Below is a small trained network, with its code and all its weights. Each question gives an input and a class and asks what happens when units are switched off, that is, made to give their printed mean instead of their output.

import numpy as np


def w(rows, s, z=0):
    codes = np.array(rows[::2]) - 128.0
    scale = np.full(codes.shape[1], s)
    scale[-1] = z or s
    return codes * scale


def norm(h):
    return h / np.sqrt((h * h).mean(-1, keepdims=True) + 1e-5)


def f(y):
    return np.maximum(y, 0)


def log_softmax(a):
    a = a - a.max(-1, keepdims=True)
    return a - np.log(np.exp(a).sum(-1, keepdims=True))


def net(x, mask):
    res = np.array(x, float).reshape(1, 5) / 4 @ E
    u = 0
    for l in range(4):
        y = f(norm(res) @ A[l][:, :-1].T + A[l][:, -1])
        res = res + np.where(mask[u : u + 9], y, B[l][:, -1]) @ B[l][:, :-1]
        u += 9
    return log_softmax(norm(res)[-1] @ U[:, :-1].T + U[:, -1])


A, B = {}, {}
E = w([
[99,238,39,147,124,120,106,139,143],'x0',
[110,127,131,181,131,120,149,202,68],'x1',
[147,178,169,1,83,76,22,131,36],'x2',
[223,133,110,140,113,124,115,143,129],'x3',
[133,112,80,227,202,85,186,12,47],'x4',
],0.0096)
A[0] = w([
[108,112,104,173,139,132,149,158,217,2],'0.n1',
[137,51,171,127,127,136,141,152,154,71],'0.n2',
[136,122,114,96,126,128,116,63,234,15],'0.n3',
[106,200,75,142,129,133,128,152,168,14],'0.n4',
[110,139,133,124,123,124,123,202,205,38],'0.n5',
[107,111,119,181,128,127,140,248,88,28],'0.n6',
[209,120,114,170,122,123,123,160,156,95],'0.n7',
[204,145,113,122,147,136,128,168,143,58],'0.n8',
[3,115,144,120,145,131,133,136,154,20],'0.n9',
],0.025,0.0065)
B[0] = w([
[58,148,156,188,113,160,204,210,88,251],'0.n1',
[169,51,136,158,147,73,112,156,147,234],'0.n2',
[181,216,218,121,176,135,142,63,162,233],'0.n3',
[158,120,103,197,150,45,35,145,204,240],'0.n4',
[140,69,67,60,160,217,128,150,141,252],'0.n5',
[179,216,211,109,186,127,138,54,175,242],'0.n6',
[90,132,133,127,36,115,154,90,133,215],'0.n7',
[92,130,116,102,46,122,115,88,148,190],'0.n8',
[107,135,116,108,5,102,138,66,147,228],'0.n9',
],0.024,0.011)
A[1] = w([
[137,218,201,88,184,127,123,133,111,105],'1.n1',
[118,128,128,62,122,166,109,217,132,10],'1.n2',
[105,154,111,147,162,92,50,204,127,33],'1.n3',
[118,128,115,125,60,130,123,90,122,68],'1.n4',
[114,109,61,161,148,112,146,116,68,76],'1.n5',
[115,150,55,214,182,126,162,20,85,173],'1.n6',
[93,115,144,62,159,169,85,187,160,1],'1.n7',
[115,187,150,33,119,89,5,190,52,84],'1.n8',
[145,62,161,132,156,94,102,163,84,56],'1.n9',
],0.021,0.0036)
B[1] = w([
[119,175,210,114,185,166,76,97,89,253],'1.n1',
[163,85,62,67,162,166,111,105,76,163],'1.n2',
[161,91,96,159,149,100,93,83,134,165],'1.n3',
[89,133,114,57,154,87,84,155,72,211],'1.n4',
[148,89,121,100,112,207,101,128,150,150],'1.n5',
[180,85,82,27,121,206,154,165,183,244],'1.n6',
[168,106,94,81,159,172,98,147,85,176],'1.n7',
[101,207,106,242,98,122,255,167,130,218],'1.n8',
[147,68,121,152,134,108,130,97,102,169],'1.n9',
],0.021,0.011)
A[2] = w([
[104,142,103,124,87,122,162,71,116,5],'2.n1',
[108,121,77,117,116,78,127,112,77,49],'2.n2',
[108,143,135,142,138,95,98,114,88,5],'2.n3',
[63,109,121,176,149,168,172,183,136,5],'2.n4',
[79,144,120,89,5,105,134,79,107,97],'2.n5',
[107,111,123,114,141,139,77,137,103,99],'2.n6',
[130,30,171,151,149,69,126,152,89,78],'2.n7',
[79,129,131,209,153,153,209,156,108,5],'2.n8',
[116,150,72,174,170,98,73,178,157,59],'2.n9',
],0.026,0.0026)
B[2] = w([
[137,160,161,135,68,114,99,159,137,178],'2.n1',
[61,168,144,187,132,167,181,163,147,170],'2.n2',
[77,143,131,165,142,149,249,129,177,148],'2.n3',
[101,154,105,133,165,108,149,125,5,206],'2.n4',
[37,89,133,62,108,70,97,222,167,255],'2.n5',
[59,80,162,149,165,123,158,116,126,147],'2.n6',
[171,156,31,192,93,88,117,36,205,200],'2.n7',
[90,191,107,153,145,127,113,148,15,237],'2.n8',
[168,28,128,176,91,71,199,46,110,190],'2.n9',
],0.02,0.012)
A[3] = w([
[90,69,117,129,179,169,125,157,132,112],'3.n1',
[76,120,158,204,149,114,69,160,102,55],'3.n2',
[75,100,155,111,147,128,43,92,44,66],'3.n3',
[115,133,97,173,142,131,70,153,52,4],'3.n4',
[35,135,157,173,161,154,63,132,71,91],'3.n5',
[113,113,90,191,187,93,3,160,147,78],'3.n6',
[163,60,246,171,109,161,102,198,93,105],'3.n7',
[178,106,128,183,106,55,83,153,112,104],'3.n8',
[107,108,150,132,141,88,47,149,89,40],'3.n9',
],0.02,0.0036)
B[3] = w([
[164,136,110,84,125,93,49,115,43,195],'3.n1',
[130,142,72,74,151,81,75,111,65,207],'3.n2',
[73,118,185,218,169,133,129,152,141,172],'3.n3',
[103,99,140,174,147,154,114,187,94,213],'3.n4',
[144,75,123,159,161,103,117,165,88,255],'3.n5',
[114,54,210,143,73,96,213,127,92,195],'3.n6',
[128,251,55,152,117,154,35,86,184,170],'3.n7',
[133,105,80,173,131,142,71,119,110,238],'3.n8',
[127,75,200,151,117,135,161,179,136,162],'3.n9',
],0.02,0.0064)
U = w([
[110,196,107,198,145,126,203,182,6,254],'0',
[183,213,252,111,174,120,127,77,157,54],'1',
[183,65,73,214,96,51,136,82,165,64],'2',
[176,55,76,37,151,215,114,190,115,174],'3',
[57,130,151,78,44,54,120,193,156,202],'4',
[118,102,156,141,177,85,96,154,93,146],'5',
],0.012,0.00076)

Each question gives the input, the list of numbers given to net, and the class t.
The units are the neurons (one row each of A and B). Each row of codes is followed by its name. A weight is (code - 128) times the scale printed after its matrix; where a second scale follows, it is the last column's (A, B and U).
mask holds one flag per neuron, layer by layer. A switched-off neuron (its flag False) gives its mean, the last column of its row in B, instead of its output. The means were averaged over made-up inputs and are rounded, as every weight is.
A unit's drop is (log p(t) with every unit on - log p(t) with that unit switched off) / (log p(t) with every unit on - log p(t) with every unit switched off).
The circuit of an input: a set's keep is (log p(t) with only the set's units on - log p(t) with every unit switched off) / (log p(t) with every unit on - log p(t) with every unit switched off). Starting from the 12 units with the biggest drops (on a tie, the unit counted first), units are removed one at a time, each time the one whose removal leaves the highest keep (on an exact tie, the one counted first), for as long as the keep stays at least 0.8.
circuit, biggest first: the units of the circuit, biggest drop first
most important unit: the unit with the biggest drop
k most important neurons: the k neurons with the biggest drops, biggest first
k most important neurons of layer l: the k neurons of layer l with the biggest drops, biggest first
input [6,2,3,-5,-6], class 2: most important unit	0.n4
input [4,-8,-7,-8,3], class 1: 4 most important neurons	0.n3; 0.n7; 1.n8; 0.n8
input [4,7,-5,-2,-8], class 3: 4 most important neurons	0.n5; 0.n3; 1.n7; 0.n1
input [-8,-7,3,0,-2], class 2: 2 most important neurons	0.n2; 0.n6
input [6,-3,-1,5,6], class 2: 2 most important neurons	0.n4; 0.n9
input [4,6,5,-3,8], class 3: 3 most important neurons	1.n6; 0.n3; 0.n6
input [-3,-5,8,8,-7], class 0: 3 most important neurons	0.n9; 1.n8; 0.n7
input [4,-4,1,-5,5], class 3: 3 most important neurons	1.n6; 0.n6; 0.n7
input [1,0,7,3,0], class 0: circuit, biggest first	1.n8; 0.n9
input [-2,-8,-2,-8,-8], class 1: 2 most important neurons	0.n3; 0.n7
input [8,4,-1,-8,8], class 2: 2 most important neurons	0.n4; 0.n7
input [-3,-6,-8,-8,-1], class 0: 3 most important neurons	0.n1; 2.n8; 0.n7
input [5,-3,-4,-8,6], class 4: 2 most important neurons	0.n9; 0.n5
input [-1,8,5,0,-2], class 1: circuit, biggest first	0.n6
input [0,-3,6,7,2], class 4: 4 most important neurons	0.n8; 2.n5; 1.n4; 0.n1
input [6,-8,-8,-4,-8], class 0: 2 most important neurons of layer 0	0.n1; 0.n6
input [-4,-2,7,-8,8], class 3: 4 most important neurons	1.n6; 0.n6; 0.n3; 0.n2
input [3,-5,-7,-7,-4], class 0: 3 most important neurons of layer 0	0.n1; 0.n7; 0.n8
input [-4,6,-1,-5,-7], class 3: 2 most important neurons of layer 0	0.n5; 0.n3
input [-4,5,0,2,-5], class 1: most important unit	0.n6
input [-4,-4,7,0,6], class 0: 3 most important neurons of layer 0	0.n6; 0.n9; 0.n3
input [-7,-7,-7,3,-1], class 0: 3 most important neurons of layer 0	0.n1; 0.n6; 0.n4
input [8,-6,-1,-6,-3], class 2: 2 most important neurons of layer 0	0.n4; 0.n6
input [-1,4,6,8,7], class 4: 3 most important neurons of layer 0	0.n6; 0.n3; 0.n5
input [-5,2,1,-2,-6], class 3: 2 most important neurons of layer 1	1.n7; 1.n2
input [-5,-6,-1,0,-8], class 3: 2 most important neurons of layer 0	0.n5; 0.n6
